Here is a tiny trained network, its code and every weight. The questions are about switching its units off for an input and a target symbol, where a switched-off unit gives its printed mean instead of its output.

import numpy as np


def w(rows, s, z=0):
    codes = np.array(rows[::2]) - 128.0
    scale = np.full(codes.shape[1], s)
    scale[-1] = z or s
    return codes * scale


def norm(h):
    return h / np.sqrt((h * h).mean(-1, keepdims=True) + 1e-5)


def softmax(a):
    e = np.exp(a - a.max(-1, keepdims=True))
    return e / e.sum(-1, keepdims=True)


def log_softmax(a):
    a = a - a.max(-1, keepdims=True)
    return a - np.log(np.exp(a).sum(-1, keepdims=True))


def net(x, mask):
    ids = ['ΔΞΦΨζηθ'.index(c) for c in x.split()]
    T = len(ids)
    res = E[ids] + P[:T]
    u = 0
    for l in range(2):
        r = norm(res)
        for j in range(3):
            rows = slice(3 * j, 3 * j + 3)
            q, k, v = (r @ M[l][rows].T for M in (Q, K, V))
            z = softmax(np.where(np.tri(T) > 0, q @ k.T / 3**0.5, -1e9)) @ v
            o = O[l][rows]
            res = res + np.where(mask[u + j], z, o[:, -1]) @ o[:, :-1]
        u += 3
    return log_softmax(norm(res)[-1] @ U[:, :-1].T + U[:, -1])


Q, K, V, O = {}, {}, {}, {}
E = w([
[68,152,47,124],'Δ',
[26,140,78,58],'Ξ',
[241,89,169,240],'Φ',
[48,121,77,158],'Ψ',
[248,3,48,33],'ζ',
[37,125,84,111],'η',
[18,107,100,94],'θ',
],0.004)
P = w([
[18,17,78,149],'0',
[168,224,20,152],'1',
[79,14,95,162],'2',
[164,252,97,77],'3',
[136,34,117,171],'4',
[158,246,170,60],'5',
[161,48,137,152],'6',
],0.0041)
Q[0] = w([
[94,70,93,152],'L0H1',
[174,171,151,90],'L0H1',
[132,168,108,50],'L0H1',
[109,170,129,123],'L0H2',
[169,255,122,81],'L0H2',
[118,141,107,116],'L0H2',
[89,72,150,107],'L0H3',
[123,223,154,73],'L0H3',
[177,115,88,49],'L0H3',
],0.026)
K[0] = w([
[208,83,183,83],'L0H1',
[73,163,59,160],'L0H1',
[26,99,128,80],'L0H1',
[83,162,134,132],'L0H2',
[16,176,58,148],'L0H2',
[95,139,139,103],'L0H2',
[100,30,112,88],'L0H3',
[62,249,194,77],'L0H3',
[199,133,164,31],'L0H3',
],0.018)
V[0] = w([
[24,160,160,202],'L0H1',
[120,169,125,199],'L0H1',
[42,146,147,172],'L0H1',
[193,92,192,139],'L0H2',
[26,209,191,222],'L0H2',
[142,182,222,222],'L0H2',
[170,236,79,174],'L0H3',
[88,249,208,105],'L0H3',
[124,217,87,108],'L0H3',
],0.012)
O[0] = w([
[104,241,131,162,120],'L0H1',
[115,172,77,157,96],'L0H1',
[103,227,158,152,135],'L0H1',
[128,72,185,173,69],'L0H2',
[116,243,53,192,61],'L0H2',
[165,162,143,248,10],'L0H2',
[177,213,127,44,108],'L0H3',
[146,165,236,109,36],'L0H3',
[193,184,159,107,132],'L0H3',
],0.011,0.012)
Q[1] = w([
[161,158,144,125],'L1H1',
[205,63,151,208],'L1H1',
[105,231,92,137],'L1H1',
[101,105,62,146],'L1H2',
[53,141,104,122],'L1H2',
[110,137,107,88],'L1H2',
[75,117,151,171],'L1H3',
[180,117,82,182],'L1H3',
[106,118,135,255],'L1H3',
],0.022)
K[1] = w([
[83,178,139,129],'L1H1',
[224,158,205,181],'L1H1',
[94,178,76,12],'L1H1',
[155,49,170,212],'L1H2',
[206,54,94,77],'L1H2',
[180,108,141,105],'L1H2',
[159,79,174,155],'L1H3',
[123,191,140,194],'L1H3',
[250,118,152,233],'L1H3',
],0.016)
V[1] = w([
[113,38,246,189],'L1H1',
[109,153,228,100],'L1H1',
[82,245,208,191],'L1H1',
[103,184,204,164],'L1H2',
[91,62,166,95],'L1H2',
[216,229,10,157],'L1H2',
[162,34,71,96],'L1H3',
[84,94,40,104],'L1H3',
[162,109,159,118],'L1H3',
],0.011)
O[1] = w([
[71,154,34,133,72],'L1H1',
[121,72,82,154,54],'L1H1',
[59,15,132,116,26],'L1H1',
[90,52,130,125,66],'L1H2',
[106,162,190,144,147],'L1H2',
[177,100,4,88,131],'L1H2',
[183,182,123,180,167],'L1H3',
[191,118,180,159,250],'L1H3',
[116,152,99,132,78],'L1H3',
],0.012,0.011)
U = w([
[199,183,77,66,176],'Δ',
[124,196,254,98,130],'Ξ',
[138,140,107,241,189],'Φ',
[74,129,34,111,3],'Ψ',
[118,19,160,98,195],'ζ',
[20,158,99,99,63],'η',
[27,155,171,140,34],'θ',
],0.0097,0.0021)

Each question gives the input, a string of symbols that net reads in full, and the target symbol t.
The units are the heads (3 rows each of Q, K, V and O). Each row of codes is followed by its name. A weight is (code - 128) times the scale printed after its matrix; where a second scale follows, it is the last column's (O and U).
mask holds one flag per head, layer by layer. A switched-off head (its flag False) gives its mean, the last column of its rows in O, instead of its output. The means were averaged over made-up inputs and are rounded, as every weight is.
A unit's drop is (log p(t) with every unit on - log p(t) with that unit switched off) / (log p(t) with every unit on - log p(t) with every unit switched off).
The circuit of an input: a set's keep is (log p(t) with only the set's units on - log p(t) with every unit switched off) / (log p(t) with every unit on - log p(t) with every unit switched off). Starting from all 6 units, units are removed one at a time, each time the one whose removal leaves the highest keep (on an exact tie, the one counted first), for as long as the keep stays at least 0.8.
circuit, biggest first: the units of the circuit, biggest drop first
most important unit: the unit with the biggest drop
heads that matter: for each layer, one digit per head in row order, 1 if its drop is at least 0.15 and else 0, layers parted by /
drop of u: that unit's drop, to one decimal
input ζ Δ Δ Ξ ζ Ψ η, target ζ: circuit, biggest first : L0H2
input Φ Ψ η Ψ Ψ, target Φ: heads that matter : 011 / 000
input η θ Φ, target Φ: heads that matter : 010 / 000
input θ θ ζ Ξ θ, target ζ: heads that matter : 110 / 000
input Φ η ζ ζ ζ ζ, target Ξ: heads that matter : 010 / 110
input Δ θ Ψ, target Ψ: heads that matter : 111 / 011
input Φ ζ Δ, target ζ: heads that matter : 110 / 000
input ζ ζ ζ η θ η Φ, target Φ: circuit, biggest first : L0H2, L1H1
input Ξ η Ψ Ψ η, target η: heads that matter : 101 / 001
input η Δ η, target η: heads that matter : 111 / 001
input ζ ζ η Ξ Ψ Ξ Ψ, target ζ: drop of L1H2 : 0.1
input Δ ζ η ζ, target Ξ: drop of L1H2 : 0.4
input Ψ Ψ Ψ ζ Ξ Ψ Δ, target ζ: drop of L0H1 : 0.4
input Ξ η Ξ ζ ζ η η, target ζ: most important unit : L0H1
input Ψ Ψ η Φ θ Ξ Δ, target Φ: drop of L0H2 : 0.7
